Below are the code and all the weights of a small trained network. Each question names an input and a target symbol and asks about switching units off, where a switched-off unit gives its printed mean instead of its output.

import numpy as np


def w(rows, s, z=0):
    codes = np.array(rows[::2]) - 128.0
    scale = np.full(codes.shape[1], s)
    scale[-1] = z or s
    return codes * scale


def f(y):
    return np.maximum(y, 0)


def softmax(a):
    e = np.exp(a - a.max(-1, keepdims=True))
    return e / e.sum(-1, keepdims=True)


def log_softmax(a):
    a = a - a.max(-1, keepdims=True)
    return a - np.log(np.exp(a).sum(-1, keepdims=True))


def net(x, mask):
    ids = ['βδζθμξστ'.index(c) for c in x.split()]
    T = len(ids)
    res = E[ids] + P[:T]
    r = res
    for j in range(3):
        rows = slice(4 * j, 4 * j + 4)
        q, k, v = (r @ M[0][rows].T for M in (Q, K, V))
        z = softmax(np.where(np.tri(T) > 0, q @ k.T / 4**0.5, -1e9)) @ v
        o = O[0][rows]
        res = res + np.where(mask[j], z, o[:, -1]) @ o[:, :-1]
    y = f(res @ A[0][:, :-1].T + A[0][:, -1])
    res = res + np.where(mask[3:7], y, B[0][:, -1]) @ B[0][:, :-1]
    return log_softmax(res[-1] @ U[:, :-1].T + U[:, -1])


Q, K, V, O, A, B = {}, {}, {}, {}, {}, {}
E = w([
[175,62,235],'β',
[150,66,142],'δ',
[246,181,137],'ζ',
[106,194,32],'θ',
[137,130,201],'μ',
[248,114,253],'ξ',
[133,125,35],'σ',
[29,49,183],'τ',
],0.013)
P = w([
[215,69,2],'0',
[113,164,125],'1',
[124,160,129],'2',
[132,162,131],'3',
[139,157,136],'4',
[145,151,139],'5',
[153,142,140],'6',
[155,143,145],'7',
[159,142,143],'8',
[164,135,145],'9',
[170,130,140],'10',
[177,119,145],'11',
[182,110,145],'12',
],0.0086)
Q[0] = w([
[119,141,111],'h1',
[214,159,108],'h1',
[150,144,114],'h1',
[72,126,115],'h1',
[174,70,174],'h2',
[128,133,65],'h2',
[111,170,112],'h2',
[46,212,4],'h2',
[149,110,108],'h3',
[117,131,53],'h3',
[81,176,24],'h3',
[163,135,193],'h3',
],0.03)
K[0] = w([
[139,148,118],'h1',
[247,59,17],'h1',
[171,116,88],'h1',
[102,192,155],'h1',
[143,185,66],'h2',
[95,67,141],'h2',
[94,92,182],'h2',
[108,5,219],'h2',
[182,105,134],'h3',
[101,94,65],'h3',
[12,118,4],'h3',
[219,175,201],'h3',
],0.021)
V[0] = w([
[176,31,83],'h1',
[103,195,134],'h1',
[127,212,69],'h1',
[129,166,96],'h1',
[143,143,131],'h2',
[130,134,86],'h2',
[146,168,110],'h2',
[123,154,109],'h2',
[91,253,178],'h3',
[109,214,143],'h3',
[73,164,65],'h3',
[217,137,60],'h3',
],0.012)
O[0] = w([
[34,172,169,243],'h1',
[153,85,102,64],'h1',
[121,58,104,97],'h1',
[112,92,118,117],'h1',
[143,134,130,140],'h2',
[144,65,114,154],'h2',
[156,87,90,159],'h2',
[134,76,74,141],'h2',
[217,10,166,121],'h3',
[194,54,135,116],'h3',
[113,67,46,5],'h3',
[203,201,75,188],'h3',
],0.012)
A[0] = w([
[55,143,38,157],'n1',
[122,184,71,254],'n2',
[245,193,128,138],'n3',
[120,105,52,110],'n4',
],0.012,0.0052)
B[0] = w([
[38,130,114,180],'n1',
[248,43,197,204],'n2',
[96,106,18,251],'n3',
[152,157,173,139],'n4',
],0.014,0.019)
U = w([
[71,197,160,142],'β',
[114,213,226,133],'δ',
[59,92,184,239],'ζ',
[87,71,187,187],'θ',
[94,138,125,162],'μ',
[181,185,196,104],'ξ',
[117,149,251,3],'σ',
[1,132,143,61],'τ',
],0.0081,0.0049)

Each question gives the input, a string of symbols that net reads in full, and the target symbol t.
The units are the heads (4 rows each of Q, K, V and O) and the neurons (one row each of A and B). Each row of codes is followed by its name. A weight is (code - 128) times the scale printed after its matrix; where a second scale follows, it is the last column's (O, A, B and U).
mask holds one flag per unit, heads first, then neurons. A switched-off unit (its flag False) gives its mean, the last column of its rows in O or B, instead of its output. The means were averaged over made-up inputs and are rounded, as every weight is.
A unit's drop is (log p(t) with every unit on - log p(t) with that unit switched off) / (log p(t) with every unit on - log p(t) with every unit switched off).
The circuit of an input: a set's keep is (log p(t) with only the set's units on - log p(t) with every unit switched off) / (log p(t) with every unit on - log p(t) with every unit switched off). Starting from all 7 units, units are removed one at a time, each time the one whose removal leaves the highest keep (on an exact tie, the one counted first), for as long as the keep stays at least 0.8.
circuit, biggest first: the units of the circuit, biggest drop first
most important unit: the unit with the biggest drop
k most important neurons: the k neurons with the biggest drops, biggest first
heads that matter: for each layer, one digit per head in row order, 1 if its drop is at least 0.15 and else 0, layers parted by /
input δ ξ β ξ β δ δ δ δ τ ξ σ μ, target δ: most important unit	h1
input μ β μ θ, target θ: heads that matter	001
input ξ σ τ, target ξ: circuit, biggest first	(n2, h3)
input μ ξ ζ δ β ζ β β θ μ μ ζ, target μ: 2 most important neurons	(n3, n2)
input τ θ ζ τ, target μ: circuit, biggest first	(h1, h3, n2, n3)
input τ δ δ τ ζ δ δ μ σ, target ζ: 3 most important neurons	(n2, n1, n3)
input β σ θ μ ζ μ μ μ τ δ, target μ: heads that matter	001
input τ ζ ξ μ τ ζ θ β τ θ τ θ, target ζ: circuit, biggest first	(n2, n1, h3, n3)
input μ τ δ σ δ ζ σ, target θ: circuit, biggest first	(n2, h3)
input β τ σ ζ δ θ τ δ σ τ ξ, target β: 2 most important neurons	(n3, n2)
input δ β τ δ ζ τ μ ζ τ μ, target μ: circuit, biggest first	(h3, n3)
input δ δ δ β, target δ: 3 most important neurons	(n3, n2, n1)
input δ β β μ, target δ: 2 most important neurons	(n3, n2)
input δ ξ ξ ζ δ ξ ξ δ ξ τ ζ δ σ, target δ: 2 most important neurons	(n2, n3)
input σ δ σ, target ζ: circuit, biggest first	(n2, n1, h3)
input θ σ ξ ζ β σ, target θ: circuit, biggest first	(n2, n1, h3)
input ζ σ θ μ, target θ: most important neuron	(n3)
input μ δ ζ δ ζ τ, target μ: 3 most important neurons	(n3, n2, n1)
input θ τ δ μ, target θ: heads that matter	111
input σ μ β θ μ θ, target ζ: circuit, biggest first	(n2, n1, h3)
input θ δ β δ ξ, target θ: circuit, biggest first	(h1)
input τ ζ δ μ ξ μ ξ δ ξ ζ δ σ, target τ: heads that matter	001
input σ μ μ ξ ζ σ δ θ δ β, target σ: heads that matter	101
input τ ζ σ δ δ μ δ ζ μ μ τ β, target δ: heads that matter	001
input δ σ ξ δ δ δ, target δ: heads that matter	100
input μ σ μ ζ, target μ: circuit, biggest first	(n3, h3)
input β μ σ β β δ δ, target δ: circuit, biggest first	(n3, h3, h1)
input θ ξ θ β ζ ζ, target θ: heads that matter	111
input μ ζ μ ζ β μ μ μ ζ τ ξ, target μ: 2 most important neurons	(n3, n1)
